[ -6   2   9  21  -5   0   5  -8  13 -20   9 -14  13  -9   4   5   0  16
  -5   0  -2  -4  13 -11   1   2   3  -1  -5   0   6  27  -1   1 -14 -12
   7 -13] | H.V
[-42   0   0  33  -1   3 -15 -10   6  33   1 -17  10 -10  -3  10 -18  14
   3   2   0 -16   6  -2   2 -68  -2 -14 -11   0 -10  52   9 -52  -6  33
 -25  -1] | S.L
[-43  -3   7   7  32   3   4  -8   0  24  16 -34  29 -17   7   8 -17   7
  20  -5  10  -9 -18   6   8 -81  -2 -21 -19  -2  -8   1  -2 -74  -2  23
 -17   6] | S.U
[ -4  10 -21  37 -20  -4  -3 -13   2  26  25  12   3  -6 -11   9   4   1
  -7 -20  -4 -12  -5  -9  -7  12   5   0   6   9 -11  30  11   5 -14   9
 -19 -31] | H.W
[-19   0 -18  45   4   4  -3 -22   9  -9  17 -14  16  -8  12  11   0  12
   8  -5  -2  -2  -6  -4   1 -30   5  -7 -11   3  -1  -2   7 -42  -9  14
 -10 -16] | H.V
[  0   4 -24  43 -27   0   8 -10  14  -3  14  19  -2   3   4  12   2  12
  -8 -18  -8  -5  -5 -15   0   9   2   5   2   9   1  14  18  -7 -14  12
  -8 -26] | H.V
[-19   6   0  30  -8  -3   8 -12   0  24  18  11   7  -4   4   9  -3   7
   0 -14   0 -11   0  -7  -3 -21   6  -4   2   3  -6  14   3 -24 -16  13
  -6 -19] | H.W
[-32  -1  21   3  23   1   4   0  11  39  12 -43  32 -16   3  15 -30  15
  16 -27   1 -20 -16   3   7 -77  -1 -21 -13  -5  -7   2  -4 -84  -2  26
 -25   0] | S.U
[-12   3  -7  35 -17  -6  12 -11  10  -1  18 -15  18  -9   0  10  -8  13
  -1 -26   1 -14  -4  -7  -1   5   2  -3   4   4   5   1  -2 -30 -11   2
  10 -18] | H.V
[-24   1  14  17   4  -1  17  -6  26  23  20 -19  26 -13   6  18 -21   8
  10 -25  -8 -14 -10  -3   6 -30  -2 -11   2   3   6  -1  -5 -69 -18  13
   0 -13] | H.V
[-32  -4  -1  17  17   1  -7  -7  17  15   3 -46  23 -14 -17  16 -30  16
   4 -10  12 -10   8   9  11 -84 -12 -20  -4  -1  -5  31  11 -38   8  15
 -34  22] | S.L
[-20   2  25   9  20  -1  27  -8  10  43  31  -8  26 -16   6   9  -9   9
  21 -29   3 -17 -31  -4   4 -33  -1 -13  -6   3  -9 -27  -1 -75 -14  23
 -14 -34] | H.W
[-34   2  -9  35  -1   0 -13 -11   6  -3   2 -13   3  -6  -6   5  -4  11
  -2  18   6  -3  19  -4   1 -36  -1  -8 -12  -6  -6  50   3   2  -5  10
  -8   1] | S.L
[-35  -3  22  15  24   2  -8  -6  27  -3   6 -47  30 -18  -5  10 -20  18
  10   3  17 -12   7   2   5 -56  -3 -17 -12  -4  -1  32   2 -33   0  10
 -15   4] | S.L
[-12   6  -7  25 -12   3   7 -10   8  26  14  13  -5  -2  -1   5  -2   8
  -7 -16   4 -12  -6 -13  -6   5  -1   4  -2   4   0  20  16 -22 -17  25
 -26 -20] | H.V
[ 50  12 -61  38 -71  -7  -5 -12 -11   6  -3  52 -28  12 -36  11  12  -9
 -40 -14 -16  -3  12 -16 -13  33  14  22  22   9 -14  64  33  84 -16 -14
 -37 -19] | H.V
[  7   4  -5  21  -4  -8  -3 -10  10  18  14 -22  25 -10 -15  20 -20   4
  -2 -13  -8 -16   3  -4  13 -67   5 -15   0   4 -13  41   3   3  -8 -11
 -32 -10] | S.U
[-19   8  -3  20  -6   2  13  -9  -6  36  21  -4  10 -10  -4   4  -9   3
   9 -22   3 -16 -23  -8  -6  -6   1  -8  -7   7  -4   7   3 -45 -19  13
 -14 -24] | H.W
[-13  -6  18  10  -4  -2 -14  -6  23  25  -4 -17   8 -11 -17   1 -15   7
   0  14   6  -8   5  -2  10 -46   1  -8 -11   3 -16  69  13   7  -7   6
 -28 -13] | S.L
[-11   3 -21  18  -6  -2  -3  -8  -6   9   6 -14   9  -6  -8  11 -12   9
  -8  -5  -6  -8   5  -5   4 -55   3  -8  -4   0  -9  39   9  -7  -5   0
 -27   8] | S.L
[-17  10  -9  25 -15  -3  11 -10 -31  41  15  11   5  -5  -2   3  -5   1
  -4 -23  -2 -13   6  -5 -12  -6   8  -4   3   1  -5   7  -8 -20 -17  10
   3  -5] | H.W
[ -3   7 -12  28 -17  -4  10  -9   1  16  12   2  15  -6  -1  14  -5   4
  -2 -24 -14 -11   1  -7   0 -20   9  -8   5   6  -4  11   0 -17 -15   3
  -6 -14] | H.V
